Below is a small trained network, with its code and all its weights. Each question gives an input and a class and asks what happens when units are switched off, that is, made to give their printed mean instead of their output.

import numpy as np


def w(rows, s, z=0):
    codes = np.array(rows[::2]) - 128.0
    scale = np.full(codes.shape[1], s)
    scale[-1] = z or s
    return codes * scale


def f(y):
    return y / 2 * (1 + np.tanh(0.7978845608 * (y + 0.044715 * y**3)))


def log_softmax(a):
    a = a - a.max(-1, keepdims=True)
    return a - np.log(np.exp(a).sum(-1, keepdims=True))


def net(x, mask):
    res = np.array(x, float).reshape(1, 8) / 4 @ E
    y = f(res @ A[0][:, :-1].T + A[0][:, -1])
    res = res + np.where(mask, y, B[0][:, -1]) @ B[0][:, :-1]
    return log_softmax(res[-1] @ U[:, :-1].T + U[:, -1])


A, B = {}, {}
E = w([
[59,27,102,158,81,104],'x0',
[173,89,64,65,163,101],'x1',
[96,145,30,146,121,172],'x2',
[223,78,103,119,68,161],'x3',
[137,100,118,117,104,31],'x4',
[92,131,162,227,139,141],'x5',
[116,113,132,161,254,117],'x6',
[109,82,130,98,181,245],'x7',
],0.0083)
A[0] = w([
[101,50,113,118,143,165,103],'neuron 0',
[119,97,126,151,109,148,125],'neuron 1',
[110,160,239,171,97,125,163],'neuron 2',
[103,179,124,129,186,197,140],'neuron 3',
[120,64,72,111,71,147,252],'neuron 4',
[103,184,133,128,197,200,147],'neuron 5',
[225,125,106,87,77,135,159],'neuron 6',
[97,118,75,193,47,153,89],'neuron 7',
[252,130,105,72,99,152,145],'neuron 8',
[107,170,102,122,197,210,149],'neuron 9',
[96,155,96,75,110,3,144],'neuron 10',
[211,139,116,85,108,136,122],'neuron 11',
[114,79,129,131,165,184,129],'neuron 12',
[113,162,246,178,118,122,119],'neuron 13',
[101,122,76,185,55,151,108],'neuron 14',
[108,71,117,131,200,148,235],'neuron 15',
[100,166,248,176,131,146,171],'neuron 16',
[101,129,85,190,45,136,91],'neuron 17',
[116,138,181,184,178,102,193],'neuron 18',
[95,64,82,164,91,169,198],'neuron 19',
[99,45,127,122,170,151,130],'neuron 20',
[141,134,93,139,196,37,97],'neuron 21',
[105,159,219,179,128,135,143],'neuron 22',
[140,125,130,184,219,75,140],'neuron 23',
[103,180,136,130,193,206,156],'neuron 24',
[110,40,120,108,141,161,94],'neuron 25',
[144,131,112,159,254,102,191],'neuron 26',
[106,56,124,107,167,180,163],'neuron 27',
[248,140,116,67,97,149,142],'neuron 28',
[103,179,124,127,190,208,128],'neuron 29',
],0.0088,0.0031)
B[0] = w([
[65,63,172,156,128,168,184],'neuron 0',
[113,123,156,182,112,150,151],'neuron 1',
[133,228,208,160,139,70,237],'neuron 2',
[105,205,63,77,229,159,203],'neuron 3',
[96,126,166,149,2,175,254],'neuron 4',
[105,209,58,96,251,158,214],'neuron 5',
[208,152,182,41,53,172,231],'neuron 6',
[159,186,70,220,43,177,213],'neuron 7',
[226,121,204,35,112,193,235],'neuron 8',
[83,173,50,65,232,225,216],'neuron 9',
[54,92,52,49,30,12,251],'neuron 10',
[200,120,153,66,127,137,190],'neuron 11',
[38,112,153,111,164,178,184],'neuron 12',
[130,198,234,179,171,34,231],'neuron 13',
[164,180,61,219,35,184,206],'neuron 14',
[98,58,124,139,176,173,219],'neuron 15',
[131,228,216,191,224,70,246],'neuron 16',
[169,190,57,202,39,148,208],'neuron 17',
[177,105,143,169,200,82,216],'neuron 18',
[90,120,138,209,79,213,231],'neuron 19',
[79,45,154,128,158,154,192],'neuron 20',
[173,26,44,146,108,30,199],'neuron 21',
[139,202,194,196,202,68,218],'neuron 22',
[225,33,91,206,199,82,213],'neuron 23',
[98,210,74,102,230,156,217],'neuron 24',
[57,35,203,140,113,162,184],'neuron 25',
[190,37,49,182,221,134,234],'neuron 26',
[38,59,190,122,147,219,204],'neuron 27',
[242,130,201,28,123,166,231],'neuron 28',
[94,224,61,73,240,180,208],'neuron 29',
],0.0061,0.0068)
U = w([
[33,140,70,33,34,2,110],'0',
[85,186,45,91,219,199,213],'1',
[191,33,39,168,172,64,49],'2',
[132,201,238,187,173,38,144],'3',
[17,46,185,151,113,189,45],'4',
[139,180,65,222,19,179,15],'5',
[232,135,190,3,82,169,255],'6',
],0.0073,0.00071)

Each question gives the input, the list of numbers given to net, and the class t.
The units are the neurons (one row each of A and B). Each row of codes is followed by its name. A weight is (code - 128) times the scale printed after its matrix; where a second scale follows, it is the last column's (A, B and U).
mask holds one flag per neuron, in row order. A switched-off neuron (its flag False) gives its mean, the last column of its row in B, instead of its output. The means were averaged over made-up inputs and are rounded, as every weight is.
A unit's drop is (log p(t) with every unit on - log p(t) with that unit switched off) / (log p(t) with every unit on - log p(t) with every unit switched off).
The circuit of an input: a set's keep is (log p(t) with only the set's units on - log p(t) with every unit switched off) / (log p(t) with every unit on - log p(t) with every unit switched off). Starting from the 12 units with the biggest drops (on a tie, the unit counted first), units are removed one at a time, each time the one whose removal leaves the highest keep (on an exact tie, the one counted first), for as long as the keep stays at least 0.8.
circuit, biggest first: the units of the circuit, biggest drop first
most important unit: the unit with the biggest drop
top k neurons: the k neurons with the biggest drops, biggest first
drop when u is switched off: that unit's drop, to one decimal
input [-1,3,7,-7,0,-5,2,-6], class 0: circuit, biggest first -> (neuron 10)
input [-5,4,1,5,5,1,5,-8], class 2: top 2 neurons -> (neuron 21; neuron 23)
input [4,0,-5,2,-8,-8,7,-3], class 2: top 4 neurons -> (neuron 4; neuron 26; neuron 19; neuron 6)
input [-6,-1,-2,6,0,0,8,-1], class 2: circuit, biggest first -> (neuron 26; neuron 23)
input [-6,-1,5,5,5,2,-2,8], class 6: top 2 neurons -> (neuron 8; neuron 28)
input [1,-1,8,2,2,2,-1,6], class 4: circuit, biggest first -> (neuron 27; neuron 25)
input [6,5,7,-5,-1,4,3,-2], class 2: circuit, biggest first -> (neuron 23; neuron 21)
input [8,2,-7,-2,4,-6,-5,4], class 4: top 2 neurons -> (neuron 25; neuron 0)
input [1,5,-6,5,7,5,1,-7], class 0: top 2 neurons -> (neuron 10; neuron 26)
input [-2,-6,2,0,-1,8,-8,8], class 1: top 2 neurons -> (neuron 29; neuron 9)
input [-8,2,7,-4,4,-8,-5,7], class 6: top 4 neurons -> (neuron 28; neuron 8; neuron 6; neuron 11)
input [1,-4,6,-8,1,2,-4,-5], class 5: top 3 neurons -> (neuron 17; neuron 14; neuron 7)
input [0,-5,-2,-7,8,-4,2,-6], class 0: top 2 neurons -> (neuron 10; neuron 21)
input [8,2,2,-8,8,8,6,5], class 2: top 4 neurons -> (neuron 23; neuron 26; neuron 21; neuron 18)
input [0,8,-2,2,2,4,-6,-7], class 6: circuit, biggest first -> (neuron 6)
input [2,6,-2,0,7,-7,5,-3], class 0: top 2 neurons -> (neuron 10; neuron 18)
input [8,3,2,8,4,-5,-7,-6], class 6: top 4 neurons -> (neuron 8; neuron 28; neuron 6; neuron 11)
input [5,-3,-1,-1,5,-8,0,3], class 4: top 2 neurons -> (neuron 25; neuron 21)
input [4,-6,-8,-3,-1,-3,0,8], class 3: top 2 neurons -> (neuron 16; neuron 13)
input [7,2,-8,-7,1,6,-4,5], class 3: most important unit -> neuron 16
input [0,7,-3,-4,8,-2,-3,-2], class 0: drop when neuron 10 is switched off -> 0.2
input [-4,8,-7,-4,-6,1,-6,-8], class 6: drop when neuron 28 is switched off -> 0.1
input [-4,4,4,-2,-1,7,1,-7], class 2: drop when neuron 11 is switched off -> 0.0
input [-1,-3,-3,2,0,-3,6,-7], class 2: drop when neuron 23 is switched off -> 0.2
